(in the rows, 128 means zero)
Each row is followed by its class.
[134 118  97 176 144 143 150 129 134 128 106 118 140 152  56 134 153 117
 119 111 132 165 109  97 122 154  90  17 129 112 139 118 121 130 127 100
 149 117 147 151 151 132 121 128  78 132 111 163 105 135 117 131 120]	nivo
[116 135 115 173 170 147 134 136 119 118 107  98 124 152  83 129 131 105
 124 116 147 165 105  76 126 154 124  50 131  96 137  90 109 113 125 104
 135 133 119 132 173 133 114 132  81 106 126 148  92 137 130 124 128]	repe
[118 143 116 160 143 121 102 134  75 128 133 172 125 133  91  77 160 101
 166 155 126 106 127 117 146 100 146 195 108 146 127 104  36 109 108 135
  73 118 174 118 109 129  90 127  82 130 182 211 120 100 148 104  76]	Tamaf
[126 115 122 140 102 138  91 115 109 131 140 140 122 126 143 125 106 125
 113 136 136 156  95 137 137 113 116 168 111 163 117 166 102 152 142 149
 103 129 161 138 128 143 106 136 148 143 130 126 128 126 117 116  91]	Tamaf
[154 162 135 162 132 137  87 163 127 126 144 169 180 149 144 116 161 104
 137 130 127 138 138 124 155 129 120 163  92 126 115  94 134 104 122 125
  70 118 118 165 107 151 100 118 162 137 123 137 149 113 131  75  78]	Dalig
[132 191 159 134 155 154 100 171 149 119 101 169 176 115 121 114 144 129
 111 153 121 118 155 153 139 120 109 176  96 124 132  90 126  80 117 133
  75 140 120 156 118 122 117 145 126 164 128 151 143 136 134  90 107]	kopi
[143 117 111 142  98 133 115  90 119 134 149 130 136 141 122 111 119 136
 111 124 117 116  89 137 141 110 113 168 106 161 109 162 107 112 145 134
 105 132 148 160 137 165 118 117 140 143 136 127 130 143 126 128 116]	pasod
[155 158 123 155 105 164 160  85  59  56 104 125  91 123 110 103 149 124
  91  66  99 145 113 116 172  38 155 133 153  98 152 108 103 176 101 166
 170 169 126  76 136 158 133  81  75  61 171 147 113  72 144  49  84]	Tamaf
[151 176 160 109 125 164 147  75 114 118 142 180 136 209 176 142 155 108
 131 166  98 137 144 128 102  78 124 113 139 146 127 132 130 203  88 114
 150 138 129 123 132 122 120  85  88 128 165 134 147 116 121  88 149]	pasod
[141 163 161 132 163 181 102 188 137 119 111 155 164 123 134 112 142  96
 108 133 126 124 163 156 144 110 110 168  85 139 126  93 140  67 119 146
  71 126 126 165 128 115 120 125 120 145 141 146 146 125 126  88  98]	pemob
[151 168 148 131 123 164 129  95 110 127 137 140 115 149 131 133 146 131
  93 127 115 129 120 117 117  76 142 123 123 136 101 120 140 173  78 135
 173 147 110 101 131 106 116 114  61 123 134 100 118  98 140 114 129]	repe
[137 108 111 159  98 135  96  87 122 127 155 111 143 143 131 114 112 140
 108 131 131 146  79 120 139 126 116 151 125 159 120 155 125 129 134 149
 111 140 154 150 131 157 116 145 147 137 127 106 124 140 130 129 103]	Tamaf
[150  64 142 149 120 157 129 155 157 149 105 153 143  68  73 163 107 117
 157  88  48 154 146 124 122 106 139 104 154 113 101 129 163 192  78 125
  75  82 234 141  94 212  71 111 151 161 132 154 116 124  68 104  67]	teme
[165 104 103 153  94 136  72  88 110 161 155 111 143 128 125 117 127 131
  95 127 147 125  79 128 136 118 146 158 133 156  93 174 103 131  97 145
 107 156 180 141 101 180 121 127 125 143 133 144 117 128 130 128 105]	Tamaf
[120 154 156  69 141 174  71 217 182 122  73 225 124  81  63 112 139 118
 195 151 145 101 202 189 155 125 164 252  52  97 121 103 103  78 154 181
  72 119  83 114  85 124 131 146 113 147 133 161 137 128 162  98 126]	kopi
[147  87  93 175  94 164 108  95 146 117 158 138 150 159 124 102 144 119
 128 139 103 140  82 114 136 118  97 148 111 145 122 139 133 119 126 125
  89 128 161 158 143 173 126 137 141 137 120 165 122 157 128 158  97]	pasod
[155 172 140 125 120 172 144  93 113 107 118 144 113 153 136 118 162  95
  96 111 102 138 128 102 127  78 140 113 109 128 129 120 136 169  94 117
 163 152  93 119 155 134 153  97  83 104 143 121 141  93 140  99 133]	pasod
[164 160 151 133 123 158 117 109 118 114 117 119  95 154 148 155 147  87
 119 130 109 125 115 110 125  78 166 139 116 126 112 119 133 167  83 130
 191 152  89 110 142 141 133  92  67  98 134 105 129  99 130 134 133]	teme
[162 114 111 222 118 127 146 115 137 135 130 130 160 166  74 119 145  69
 176 118 121 135 131  43 148 137 113  56  99 111 133  88  99 108 133  92
 106 123 104 161 150 157  96  93  99 120 109 166 114 127 143  87 122]	pasod
[127 133  97 138 101 126  97 109 143 119 153 117 160 145 137 118 127 146
 100 130 119 135 107 113 132 120 111 166 125 140  98 157 139 104 150 136
 116 148 164 147 128 148  91 121 133 128 127 154 144 128 112 133 110]	Mobe
[144 127 120 156 103 124 108 104 121 120 159 129 146 132 121 137 135 161
 101 130 132 132  85 153 142 104 106 115 139 162 105 157 139 130 146 116
 115 145 154 162 139 155 105 132 129 133 125 141 125 138 131 126 104]	nivo
[113  84 136 187 161 119 145 123 138 124 100  86 110 146  71 128 127  70
 117 105 149 193 109  72 120 201 135  39 149 113 156 112 125  99 137  94
 122 138 137 134 131 151 110 100 122 110 150 144  85 145 103 120  89]	Tamaf
[144 108 117 171 144 136 134 129 143 106 109  88 122 153  59 147 142 102
 147 112 137 148 112  77 135 153 119  40 126 106 140  94 131 129 136  89
 152 109 123 148 157 158 114 109  90 105 119 164  96 145 132 138 128]	teme
[130 156 140 155 135 131 118 147 134  97 111 146 177 121  90 102 144 142
 117  87 114 147 131  96 153 108 119 170 110 110 139  93 129  67 121 140
  83 133 120 154 114 140 108 100 145 135 149 149 135  86 126  57  62]	Dalig
[132 158 152 146 160 155  90 160 121 124 117 151 202 120 120 105 146  74
 130 139 124 130 114 155 128  97 107 137  67 133 128  86 129  54  91 131
  36 139 143 154 103 118 109 118 123 175 119 167 158 143 140  93 125]	Mobe
[162 156 150 116 126 158 116 108 104  95 122 132 134 162 135 151 175 121
 100 129 123 123 115 105 130  62 140 144 115 133  93 128 141 170 102 131
 182 141 116 121 144 137 127 115  71 119 134 118 140 128 137 112 147]	kopi
[130 189 131 151 140 173  90 174 114  97  82 181 142 106 133  93 141 148
 105 144 111 119 139  85 139 145 134 183 113 106 151  79  97  58 114 153
  26 139  90 137  95 133 133 120  99 131 124 190  95 142 152  72 112]	Tamaf
[149 115  99 166  85 140 128  95  96 123 172 122 156 159 107 110 116 136
 112  85 106 126 101 116 157  79  98 111 113 165 110 190 104 161 145 142
 138 104 157 167 144 167 108 127  98 109 109 130 139 115 136 129 108]	nivo
[143 164 155 146 133 164  99 154 156 104 117 169 143 127 136  93 146  94
 119 128 101 124 149 137 136 125 122 177  91 119 130  85 131  76 110 142
  51 135  94 141 112 143 119 113 137 149 130 138 127 133 127  94 117]	pasod
[150 179 149 148 139 158  84 177 119 127  88 149 184 117 115 109 122 101
 113 115 108 127 139 144 149 120 118 186  58 117 126 107 140  49 124 146
  59 131 135 157  90 142 116 119 151 149 124 159 146 126 119  90  99]	Mobe
[130 123 104 188 154 141 128 127 148 123 115 100 146 162  67 134 128  93
 128 102 145 162 106  99 124 145 105  44 107 112 126  92 136 106 141  94
 141 150 127 135 159 158  94 133 102 121 108 140 108 107 124 132 121]	Mobe
[124 112 104 126 121 127 107  86 139 132 155 119 149 147  79 116 119 160
 118 115 138 130  85 147 134 124 125 161 122 184  94 152 138 121 138 126
 124 164 156 151 133 152 104 130 134 162 120 144 123 148 130 142 117]	kopi
[128 159 158 144 163 160  88 156 129 112  97 167 135  96 151 119 141 108
 128 148 127 138 143 129 138 122 147 167 117 120 122  65 123  95 108 141
  71 150 108 118 115 149 137 160 130 161 134 124 122 120 129  74 110]	Tamaf
[156 126 106 146 111 112  99  92 132 161 153 113 161 148 117 122 108 129
 113 132 150 126  76 145 129 121 104 170  87 146  98 172 139 115 142 136
 123 142 182 141 135 152  86 137 141 151 117 119 148 114 109 156 132]	Mobe
[122 135 104 141 158  92 138 111 165 105 131  98 126 163  23 132 118 129
 158  86 159 162 109 113  80 167 160  81 141  70 123 100 162  85 136 130
 209 133  80 143 117 191  96 124 140  71 133  76 121 142 129 122 125]	Dalig
[140 145 166 118 137 147  81 161 156 103  93 166 143  95 134 114 135 132
 131 131 128 110 135 140 129  98 137 194 103 124 122  88 130  38 120 149
  84 152 109 128  67 139 111 102 128 148 143 171 129 132 120  96  80]	teme
[143 109  80 154 115 137 116  60 128 118 154 120 129 174 101 130 117 144
 160 137 100 110  74 139 138 111 115 138 132 150 101 131 128 125 150 144
 115 127 154 149 111 186  82  93 127 124 147 132 121 141 130 147 115]	teme
[140 151 155 133 146 180  98 175 135 114 109 189 156 113 124  96 149  95
 114 126 105 122 151 144 142 109 115 174  91 133 124  92 115  82 114 138
  43 127 115 143 115 140 125 120 136 157 134 156 130 117 125  89 107]	pasod
[148 171 155 115 153 172  95 183 106 110  88 182 155 104 128 108 144 139
 125 135 110 127 142 143 148 103 107 151  94 134 135 110 131  90 124 149
  60 120 138 156 118 126 124 125 115 145 128 152 132 134 131  89 101]	nivo
[163 164 147 114 124 140 128 105 108 108 112 139 126 163 148 144 147 120
 117 110 128 124 117  90 124  75 148 139 106 141 118 121 152 152  93 128
 178 142 111 121 137 125 116  90  89 102 141 104 141  89 131 117 121]	Dalig
[163 179 163 118 120 148 126  90 113 102 118 128 106 146 130 151 151 143
 102 149 123 104 114 115 122  50 152  98 113 143 105 115 134 179  81 128
 215 123 102 120 142 132 131 105  59 105 152  95 127 101 146 115 133]	teme
[213 150 145 128 111 153  95 138 117 143 160 170 153 116 160 100 157 104
  72 107 130  83 138 111 115  46 107 193  88 196  85 101 134 219  57 151
 192 128 107 128 128 145 131 138  93 133 154  38 181  50 140 126 115]	pemob
[144 149 130 132 131 146  82 183 123 128 133 175 166 125  71  67 144 142
  82  87 131 101 159 147 157  88 124 148 107 156 112 101 115 105  99 130
 111 145 106 150 104  97 143 125  93 165  94 181 159  82 176  62 105]	pemob
[124 171 149 132 151 161 103 164 148 117  87 178 156 131 114 110 147 123
 130 141 119 118 139 142 141 111 119 165  65 148 116  87 128 124 113 137
  90 124 126 137 134 123 125 138 104 171 129 138 139 117 130 108 123]	kopi
[169 166 173 119 127 157 141 113 130 111 118 145 107 150 146 152 161 114
  93 145 117 116 120 121 119  73 138 135 114 120 121 135 140 156  90 135
 182 136 106 111 138 128 115  95  62 105 133 104 129 105 129 131 130]	teme
[130 125 116 138 106 129 108  90 123 143 171 103 135 130 132 124 116 138
 104 120 129 136  97 121 139 120 129 172 128 155  97 162 116 113 134 129
 116 149 159 149 128 154  95 137 130 131 132 139 120 151 118 133 101]	repe
[153 172 152 151 144 144  61 150 162  84  96 163 136 118 132  87 115 109
  99 156 136 123 145 126 146 114 127 167 107 110 134  55 143  92 117 156
  55 131  94 125 109 144 113 131 139 142 140 119 127 101 161  54 127]	Tamaf
[162 163 129 112 182 234 126 150  64 114 108  73 151 184 223 131 108 121
   4  86 138 120 145  87 131 115 120 149 169 119 131 169  90  18 124 179
 165 186 119 110 175 142 139 145  79  36 140  91  64 105  84 190  80]	Mobe
[132 116 111 190 142 140 117 128 152 114 117 100 125 157  56 143 130 107
 118 106 146 159  89 105 131 147 115  44 120 106 132  91 136 134 135  83
 140 115 107 134 153 145 103 125 101 115 118 154  96 115 121 130 108]	teme
[129 170 160 159 163 166 114 158 149  99 140 168 170 125 111 106 153 112
 121 159 122 134 151 144 138  98 107 143  95 136 129  64 148  61 108 124
  47 137 109 147 121 112  98 119 127 137 131 166 135 132 132  82  81]	pemob
[134 173 156 134 160 163  79 192 116 114 104 173 175 113 105 102 151 130
 127 147 117 131 141 143 133 111 114 178  93 123 125  84 127 102 107 134
  68 117 132 147 113 125 112 143 120 158 127 160 136 124 124  84 108]	kopi
[126 140 180 102 178 176 132 181 119 130  97 184 170  88 162 134 114 130
 132 110 159 110 162 178 128  88 128  83  96 134 113 117 166 104 122 166
  56 108 131 125 137  83 126 112 116 153 123 113 147 140 138  84 114]	pemob
[153 154 150 130 154 189  71 164 184 110 115 163 148 124 131 101 139  96
 112 146 158 116 159 136 160 119 128 197  75 129 107  82 139  62 112 170
  94 140  95 138 117 124 120 134 119 152 135 136 146 134 117 111 113]	pemob
[180 166 152 124 126 159 113 104 111 116 103 122 126 157 142 142 154 128
 113 121 116 130 122 109 125  86 142  98 129 124 123 131 164 169  92 124
 193 147 114 127 139 147 155 118  61 101 139  98 138 118 135 122 136]	nivo
[185 109 100 181  92 114 105 108 124 163 143 112 161 161 145 102 111 130
 118 114 121 123  98 119 144 146  78 170 105 164 123 165 139 121 155 135
 128 113 170 168 123 154 108 130 119 143 118 105 130 143 110 139  90]	nivo
[156 130 135 140  98 116 146 110 116 145 146 128 117 118 134 130 135 148
 111 145 129 116  85 199 128 105  97 121 119 148 135 179 147 105 147 127
 125 150 193 161 124 154  98 135 114 131 106 140 134 132 124 149 131]	nivo
[154 166 158 128 120 144 110 102 100 114 123 112 143 163 147 139 150 118
 115 112 125 123 122 115 123  72 146 113 106 132 107 134 151 149  97 122
 182 150 134 118 128 135 135 117  89 112 147 123 150  92 132 131 132]	Mobe
[151 135 106 201 152 141 126 109 104 104 144  75 146 163  66 142 146  91
 140  93 140 156 111  48 132 166 126  51 144  55 131  99 141  96 135 107
 131 126  90 132 143 153 109 131 131  84 112 149 101 130 137 155 137]	Mobe
[147 116  99 180 153 137 132 127 140 120 107 110 143 158  65 129 148 106
 124 106 145 159 116  86 126 149  89  35 134 100 132 115 135 128 143 104
 156 117 134 140 157 135 110 120  75 116 119 146 112 124 118 132 115]	nivo
[148 172 146 123 144 183  85 173 150 115  98 180 137 121 124 109 138 117
 132 145 115 115 143 154 143 114 129 180  83 131 124  86 138  86 115 154
  91 128 109 140 105 122 115 121 114 147 125 159 128 112 132 105 109]	teme
[144 144 116 164 154 144 121 108 132 133 111 111 131 148  81 135 135 119
 109 125 147 157 106  76 136 152 113  48 129  98 142 125 125 135 129  88
 127 123 104 135 156 140 129 134  80 113 118 141 112 129 123 133 125]	nivo
[153 121 104 141 102 131 125  99 127 133 143 128 147 141 124 118 131 148
 108 118 124 126  88 138 140 118  93 134 119 156 119 181 124 134 142 139
 118 129 181 158 133 161 103 117 105 131 127 141 136 151 113 145 111]	nivo
[149 169 164 130 158 173 100 179 137 121 113 155 162 113 118 116 139 115
 114 133 137 126 157 147 144 121 125 179  95 122 130  90 142  77 112 150
  80 129 107 161 122 118 133 128 127 145 144 140 141 127 131  78 116]	pemob
[130 181 120 139 109 141 143 109 113  79 126 133 115 151 166 107 159 157
  84 110  87  97 125 108 103  57 121 163 137 125 101  83 132 115 120 160
 161 146 106  93 115 118  85 102  50  89 173  91 119  77 131  97 120]	repe
[161 118 100 142 108 138 107  95 111 145 149 116 139 157 130 117 120 137
 101 115 130 127  82 154 138 103 109 132 118 157 108 181 120 133 134 140
 142 134 178 156 135 174 114 144 114 124 128 118 133 137 119 148 102]	nivo
[117 117 105 185 152 134 142 120 124 118 129  87 127 153  52 129 141 105
 126  94 138 165 101  80 111 153 124  44 136 101 125  94 116 118 124  99
 145 122 134 137 149 150  98 129  95  98 149 153  88 136 129 132 104]	repe
[150 169 152 136 156 157  95 183 127 107 103 185 171 121 117  93 148 127
 117 135 132 105 149 152 155 111 112 192  86 132 120  86 113  99 118 152
  76 127 129 137 112 150 111 135 116 154 128 151 131 133 129  87 113]	kopi
[133 116 120 135 101 101 133  64 107 146 158 106 130 144 113 146 130 149
 146 163 122 116  97  78 132 116 121  91 112 183  98 169 101 112 143 104
  96  95 153 173 123 126  82  92  79 144 127 143 107 198 137 119 125]	nivo
[156 166 149 127 115 149 129  98 115 109 125  93  92 153 137 148 146 112
 102 118  98 126 129 125 122  85 161 107 136 122 119 118 146 159  92 120
 205 138  89 119 127 135 136  95  63  94 133  98 121 114 137 112 125]	teme
[137 118  42  95 102 138  96  61 187 155 109 154 120 167  75 116  70 178
 122 190 141 112 106 149 130 105  90 174  95 195  97 153  96 171 160 138
 181 143 166 121 133 157  82 119  70 145 127 119 124 151 114 137 104]	kopi
[136 158 133 133 137 143 142 157 129 108 111 165 154 122 141  97 146 102
 136  88 118 123 160 131 159 134 116 188  95 131 154  81 129  64 129 153
  82 132 115 137 101 114 118 116 161 130 144 142 138 104 121 103  76]	Dalig
[140 127 109 165 154 140 123 141 121 115 113 103 138 147  68 140 150 105
 120 107 141 165 112 101 137 147 107  50 134 106 131 117 115 137 130 101
 129 123 126 139 167 153 127 125  88 108 117 144 104 129 115 131 126]	nivo
[129 124 119 192  74 108 123  70  96 128 166 104 128 135 118 113 118 148
 139 138 122 136  74 133 150 107 123 124 114 147 133 155  91 124 132 142
 118 134 165 154 110 168  99 135 137 128 129 135 121 149 131 109  88]	Tamaf
[149 167 157 117 119 137 120  84 136 108 119 108 102 151 152 150 139 115
 118 123 129 122 118 119 122  65 161 116 114 147 105 120 137 161 101 126
 208 157 102 116 143 144 129  96  76 108 157  98 139  89 131 115 123]	teme
[138 202 153 136 137 159  71 195 125 108 120 155 150 123 127 119 139 106
 127 153  91 121 168 140 157 106 144 186  70 136 109  68 136  49 111 132
  40 115  92 177 108 145 101 120 146 127  99 134 121 107 146  61 105]	Dalig
[176 158 161 109 155 167  74 161 109 132  96 185 178 125 140 103 133 107
 107 100 140 119 133 120 134  97  99 154  84 136 128 146 123 106 100 155
  60 117 141 149  97 124 125 116 117 161 126 159 156 135 137 114 104]	nivo
[172 155 148 126 131 160 113 112 116 104 121 131 113 146 132 149 140 100
 114 128 120 128 114 110 115  68 143 124 126 126 116 111 150 152  97 132
 197 148  89 120 132 133 114 100  85  93 134 104 135 107 138 122 119]	teme
[136 119 120 174 160 142 124 145 121 127 125  93 125 155  75 132 145  87
 103 102 146 165 109  83 120 163 131  51 134 111 121  90 115 134  99  96
 130 124 135 139 159 149 116 135 106 115 134 150  82 129 130 134 126]	repe
[157 160 163 120 129 163 110 114 103 108 122 141 144 149 150 135 155 128
 109 128 129 120 118 101 116  68 151 149 120 140 105 130 143 174  83 146
 176 146 106 112 137 125 140 108  75 115 146 102 139 101 135 125 142]	kopi
[134 123 101 178 149 133 132 127 140 129 124 106 153 160  70 132 144 126
 122 116 137 157 108  90 125 155 111  83 144 109 127  97 124 136 125  98
 140 142 128 134 164 141 100 137  89 131 111 140 100 138 117 115 121]	kopi
[162 144  92 150 111 132 111  94 123 152 132  92 145 150 100 140 139 105
  98 132 146 164  74 105 142 175 130 162 108 102 123 148 138 106 145 114
 115 150 156 164 121 169 120 116 156 133 152 171 131 126 110 106 151]	Mobe
[142 181 153 157 149 162  91 175 103 107 101 179 150 113 157  98 138 109
  96 127 107 119 140 153 142 117 116 193  93 137 132  75 119  73 121 153
  46 141 103 133  96 142 126 146 141 146 125 119 123 115 137  79  91]	Tamaf
[136 118 102 153 110 132 105 105 111 123 135 149 127 143 111 108 126 142
  95 119 134 132  88 116 150 130 127 159 124 154 109 141 101 127 142 143
 113 143 149 132 109 157  92 128 128 134 136 139 119 141 116 110  96]	Tamaf
[139 157 159 147 148 160  90 163 118 100 101 167 136 114 123  94 143 111
 115 137 112 135 136 126 149 129 116 176 110 133 149  80 116  85 107 150
  51 138 129 143 107 122 115 140 139 164 131 152 119 138 147  88  93]	Tamaf
[140 178 187 148 139 133  98 115 108 109 149 118 130 160 126 124 145  99
 106 115 137 133 118 120 100  64 152 143 105 131  95 118 130 160  66 130
 189 134 102 101 126 126 109 115  62 111 148  97 134  92 121 128 130]	repe
[145 119 100 141 105 138  95  93 155 137 152 124 128 148 114 123 112 125
 119 146 120 127  86 140 142 108 122 162 109 158 104 150 134 120 138 132
 124 137 149 154 133 148  90 115 126 134 119 142 135 127 129 137 103]	teme
[126 131  95 129 118 133 116  80 155 136 175 112 141 120 122 126 129 130
  90 135 127 139 101 161 131 125 123 192 128 142  88 131 133 115 140 121
 107 138 160 147 118 186 103 163 133 142 144 133 127 175 116 107 115]	repe
[151 153 138 146 111 151 132 110 104 115 157 108 137 150 149 126 152 118
  97  95 131 133 128 104 135  84 149 149 136 137 117 112 127 149  94 140
 200 157  89 122 138 108 141 124  95 100 157 100 150  96 113 101 109]	pemob
[142 114 107 176 150 148 140 126 144 113 114  97 123 160  42 143 141  95
 131  78 142 165 102  67 139 159 131  59 129 104 139  98 117 130 139  89
 173 139  94 146 162 161 110 116  84 101 119 160  98 132 129 120 113]	teme
